Below are the code and all the weights of a small trained network. Each question names an input and a class and asks about switching units off, where a switched-off unit gives its printed mean instead of its output.

import numpy as np


def w(rows, s, z=0):
    codes = np.array(rows[::2]) - 128.0
    scale = np.full(codes.shape[1], s)
    scale[-1] = z or s
    return codes * scale


def norm(h):
    return h / np.sqrt((h * h).mean(-1, keepdims=True) + 1e-5)


def f(y):
    return np.maximum(y, 0)


def log_softmax(a):
    a = a - a.max(-1, keepdims=True)
    return a - np.log(np.exp(a).sum(-1, keepdims=True))


def net(x, mask):
    res = np.array(x, float).reshape(1, 7) / 4 @ E
    u = 0
    for l in range(3):
        y = f(norm(res) @ A[l][:, :-1].T + A[l][:, -1])
        res = res + np.where(mask[u : u + 9], y, B[l][:, -1]) @ B[l][:, :-1]
        u += 9
    return log_softmax(norm(res)[-1] @ U[:, :-1].T + U[:, -1])


A, B = {}, {}
E = w([
[64,57,78],'x0',
[94,117,176],'x1',
[130,190,134],'x2',
[152,27,239],'x3',
[2,69,64],'x4',
[159,64,6],'x5',
[94,140,122],'x6',
],0.0089)
A[0] = w([
[117,124,119,2],'L0N0',
[23,86,108,35],'L0N1',
[19,99,103,44],'L0N2',
[103,84,232,99],'L0N3',
[114,251,167,59],'L0N4',
[14,110,85,61],'L0N5',
[114,216,167,130],'L0N6',
[115,253,181,101],'L0N7',
[101,89,205,95],'L0N8',
],0.026,0.0049)
B[0] = w([
[140,128,135,128],'L0N0',
[77,145,15,237],'L0N1',
[82,155,15,239],'L0N2',
[70,76,188,225],'L0N3',
[151,243,133,234],'L0N4',
[121,170,24,254],'L0N5',
[122,218,141,217],'L0N6',
[125,253,152,249],'L0N7',
[112,72,172,202],'L0N8',
],0.059,0.011)
A[1] = w([
[155,149,96,118],'L1N0',
[63,57,179,86],'L1N1',
[69,34,116,2],'L1N2',
[81,54,123,64],'L1N3',
[119,128,119,64],'L1N4',
[144,196,133,129],'L1N5',
[7,49,199,161],'L1N6',
[192,200,46,150],'L1N7',
[68,112,159,77],'L1N8',
],0.018,0.0048)
B[1] = w([
[150,107,136,163],'L1N0',
[56,102,158,165],'L1N1',
[77,202,119,154],'L1N2',
[116,169,118,152],'L1N3',
[130,127,121,129],'L1N4',
[200,153,138,189],'L1N5',
[4,92,124,191],'L1N6',
[213,63,158,247],'L1N7',
[50,134,118,149],'L1N8',
],0.032,0.014)
A[2] = w([
[101,157,109,105],'L2N0',
[46,222,76,97],'L2N1',
[251,133,110,183],'L2N2',
[176,227,160,54],'L2N3',
[91,140,91,163],'L2N4',
[111,99,181,25],'L2N5',
[178,250,174,2],'L2N6',
[148,178,146,73],'L2N7',
[162,211,159,48],'L2N8',
],0.018,0.0052)
B[2] = w([
[152,97,135,164],'L2N0',
[224,2,150,252],'L2N1',
[168,10,206,190],'L2N2',
[172,203,178,207],'L2N3',
[168,65,161,188],'L2N4',
[84,150,105,138],'L2N5',
[183,228,150,219],'L2N6',
[152,163,147,165],'L2N7',
[168,194,151,191],'L2N8',
],0.032,0.013)
U = w([
[118,130,137,255],'0',
[174,253,184,143],'1',
[182,87,180,73],'2',
[132,125,31,114],'3',
[40,117,201,57],'4',
],0.024,0.0046)

Each question gives the input, the list of numbers given to net, and the class t.
The units are the neurons (one row each of A and B). Each row of codes is followed by its name. A weight is (code - 128) times the scale printed after its matrix; where a second scale follows, it is the last column's (A, B and U).
mask holds one flag per neuron, layer by layer. A switched-off neuron (its flag False) gives its mean, the last column of its row in B, instead of its output. The means were averaged over made-up inputs and are rounded, as every weight is.
A unit's drop is (log p(t) with every unit on - log p(t) with that unit switched off) / (log p(t) with every unit on - log p(t) with every unit switched off).
The circuit of an input: a set's keep is (log p(t) with only the set's units on - log p(t) with every unit switched off) / (log p(t) with every unit on - log p(t) with every unit switched off). Starting from the 12 units with the biggest drops (on a tie, the unit counted first), units are removed one at a time, each time the one whose removal leaves the highest keep (on an exact tie, the one counted first), for as long as the keep stays at least 0.8.
circuit, biggest first: the units of the circuit, biggest drop first
top k neurons: the k neurons with the biggest drops, biggest first
top k neurons in layer l: the k neurons of layer l with the biggest drops, biggest first
drop when u is switched off: that unit's drop, to one decimal
input [1,2,3,4,3,-1,1], class 4: circuit, biggest first	[L0N3]
input [7,-7,8,5,-1,6,-6], class 2: top 3 neurons	[L0N3, L0N8, L0N7]
input [0,-5,1,-6,-8,8,4], class 2: top 4 neurons	[L0N3, L0N7, L0N4, L0N6]
input [-3,5,-3,8,-7,-7,-1], class 4: top 2 neurons	[L0N3, L0N8]
input [1,7,-5,-5,-3,8,-7], class 2: top 3 neurons	[L0N3, L0N8, L0N7]
input [0,6,8,6,6,1,-2], class 0: top 3 neurons in layer 0	[L0N3, L0N8, L0N4]
input [5,-7,-2,8,0,5,0], class 4: top 2 neurons	[L0N5, L0N4]
input [8,-6,-7,-5,-8,7,6], class 2: top 2 neurons	[L0N3, L0N7]
input [1,-6,6,-4,-2,6,7], class 2: top 3 neurons	[L0N3, L0N7, L0N4]
input [-6,4,-1,3,2,7,7], class 3: top 2 neurons	[L0N7, L0N4]
input [-8,2,-3,2,5,6,-8], class 2: top 4 neurons	[L0N3, L0N8, L0N7, L1N5]
input [-5,4,-3,3,5,-5,3], class 4: drop when L0N3 is switched off	0.6
input [3,0,-4,1,1,-7,7], class 4: drop when L0N8 is switched off	0.6
input [-6,-4,6,0,-3,8,-1], class 2: drop when L2N2 is switched off	0.2
input [5,2,-7,0,-8,8,7], class 2: drop when L0N8 is switched off	0.4
input [-3,4,-5,7,-8,-5,8], class 4: top 2 neurons in layer 0	[L0N3, L0N8]
input [1,-3,-1,-1,-1,3,4], class 2: top neuron	[L0N7]
input [-1,-4,-1,-3,1,3,-4], class 2: top 2 neurons in layer 0	[L0N3, L0N7]
